Here is a tiny trained network, its code and every weight. The questions are about switching its units off for an input and a class, where a switched-off unit gives its printed mean instead of its output.

import numpy as np


def w(rows, s, z=0):
    codes = np.array(rows[::2]) - 128.0
    scale = np.full(codes.shape[1], s)
    scale[-1] = z or s
    return codes * scale


def norm(h):
    return h / np.sqrt((h * h).mean(-1, keepdims=True) + 1e-5)


def f(y):
    return np.maximum(y, 0)


def log_softmax(a):
    a = a - a.max(-1, keepdims=True)
    return a - np.log(np.exp(a).sum(-1, keepdims=True))


def net(x, mask):
    res = np.array(x, float).reshape(1, 7) / 4 @ E
    u = 0
    for l in range(3):
        y = f(norm(res) @ A[l][:, :-1].T + A[l][:, -1])
        res = res + np.where(mask[u : u + 10], y, B[l][:, -1]) @ B[l][:, :-1]
        u += 10
    return log_softmax(norm(res)[-1] @ U[:, :-1].T + U[:, -1])


A, B = {}, {}
E = w([
[183,154,54],'x0',
[65,2,41],'x1',
[134,224,123],'x2',
[146,187,77],'x3',
[206,93,113],'x4',
[159,161,35],'x5',
[3,114,184],'x6',
],0.0052)
A[0] = w([
[116,110,12,1],'0.n1',
[206,133,165,221],'0.n2',
[77,84,127,184],'0.n3',
[192,123,186,102],'0.n4',
[148,168,173,27],'0.n5',
[124,158,40,233],'0.n6',
[170,51,126,164],'0.n7',
[103,150,99,124],'0.n8',
[118,87,121,55],'0.n9',
[170,104,202,106],'0.n10',
],0.011,0.0011)
B[0] = w([
[111,147,161,255],'0.n1',
[163,134,176,234],'0.n2',
[161,166,2,222],'0.n3',
[150,91,231,212],'0.n4',
[90,165,155,200],'0.n5',
[161,160,104,254],'0.n6',
[89,109,121,221],'0.n7',
[105,230,214,169],'0.n8',
[91,31,130,173],'0.n9',
[56,96,203,211],'0.n10',
],0.0077,0.004)
A[1] = w([
[39,41,122,254],'1.n1',
[216,43,254,157],'1.n2',
[130,108,246,74],'1.n3',
[201,177,95,110],'1.n4',
[4,200,241,160],'1.n5',
[242,153,101,155],'1.n6',
[93,138,69,153],'1.n7',
[58,227,104,146],'1.n8',
[218,181,127,87],'1.n9',
[162,145,165,74],'1.n10',
],0.0073,0.0023)
B[1] = w([
[101,130,74,225],'1.n1',
[35,85,184,219],'1.n2',
[93,121,156,197],'1.n3',
[166,175,187,176],'1.n4',
[133,145,37,254],'1.n5',
[237,74,153,186],'1.n6',
[121,130,145,172],'1.n7',
[137,253,117,200],'1.n8',
[171,69,86,177],'1.n9',
[115,113,175,151],'1.n10',
],0.0067,0.0057)
A[2] = w([
[96,253,158,159],'2.n1',
[122,117,177,125],'2.n2',
[6,161,41,250],'2.n3',
[235,127,115,124],'2.n4',
[129,167,59,107],'2.n5',
[149,173,166,126],'2.n6',
[38,23,200,68],'2.n7',
[130,190,180,123],'2.n8',
[121,175,99,63],'2.n9',
[114,151,226,142],'2.n10',
],0.0061,0.0022)
B[2] = w([
[152,148,110,218],'2.n1',
[8,124,227,154],'2.n2',
[90,168,68,254],'2.n3',
[227,118,95,175],'2.n4',
[169,215,253,171],'2.n5',
[25,20,151,166],'2.n6',
[176,131,130,206],'2.n7',
[138,86,56,177],'2.n8',
[105,174,124,150],'2.n9',
[130,176,125,184],'2.n10',
],0.0054,0.005)
U = w([
[91,224,80,155],'0',
[43,170,67,141],'1',
[107,86,149,17],'2',
[58,104,235,2],'3',
[244,109,94,222],'4',
[44,24,3,213],'5',
],0.012,0.0018)

Each question gives the input, the list of numbers given to net, and the class t.
The units are the neurons (one row each of A and B). Each row of codes is followed by its name. A weight is (code - 128) times the scale printed after its matrix; where a second scale follows, it is the last column's (A, B and U).
mask holds one flag per neuron, layer by layer. A switched-off neuron (its flag False) gives its mean, the last column of its row in B, instead of its output. The means were averaged over made-up inputs and are rounded, as every weight is.
A unit's drop is (log p(t) with every unit on - log p(t) with that unit switched off) / (log p(t) with every unit on - log p(t) with every unit switched off).
The circuit of an input: a set's keep is (log p(t) with only the set's units on - log p(t) with every unit switched off) / (log p(t) with every unit on - log p(t) with every unit switched off). Starting from the 12 units with the biggest drops (on a tie, the unit counted first), units are removed one at a time, each time the one whose removal leaves the highest keep (on an exact tie, the one counted first), for as long as the keep stays at least 0.8.
circuit, biggest first: the units of the circuit, biggest drop first
unit that matters most: the unit with the biggest drop
top k neurons: the k neurons with the biggest drops, biggest first
top k neurons in layer l: the k neurons of layer l with the biggest drops, biggest first
drop when u is switched off: that unit's drop, to one decimal
input [-7,3,-3,7,-5,2,1], class 0: unit that matters most -> 1.n8
input [4,-5,-3,8,1,8,3], class 4: circuit, biggest first -> [1.n6, 1.n9, 2.n4]
input [-4,-2,-6,7,-8,-8,3], class 0: circuit, biggest first -> [0.n3, 1.n2, 1.n5]
input [2,-8,0,-3,0,3,-1], class 3: top 2 neurons in layer 0 -> [0.n4, 0.n3]
input [0,-6,8,-3,4,-3,-6], class 3: top 2 neurons -> [1.n2, 0.n4]
input [-3,-2,5,-5,0,-6,5], class 1: top 2 neurons -> [1.n5, 0.n2]
input [-7,2,-8,6,6,-4,2], class 5: top 2 neurons -> [0.n3, 1.n1]
input [-6,8,6,4,-4,7,6], class 0: top 2 neurons -> [1.n8, 0.n8]
input [-1,-2,-1,3,-8,8,-4], class 4: top 2 neurons in layer 0 -> [0.n6, 0.n10]
input [-8,-3,-6,-6,1,-7,5], class 5: top 2 neurons in layer 1 -> [1.n5, 1.n1]
input [-2,-6,5,3,-4,7,-3], class 4: top 3 neurons in layer 1 -> [1.n6, 1.n9, 1.n2]
input [-2,-4,-5,4,7,-3,-6], class 3: drop when 1.n2 is switched off -> 0.1
input [-7,-4,3,-4,-8,-2,4], class 1: drop when 1.n5 is switched off -> 0.2
input [-3,1,1,-2,-7,6,-8], class 4: unit that matters most -> 1.n6
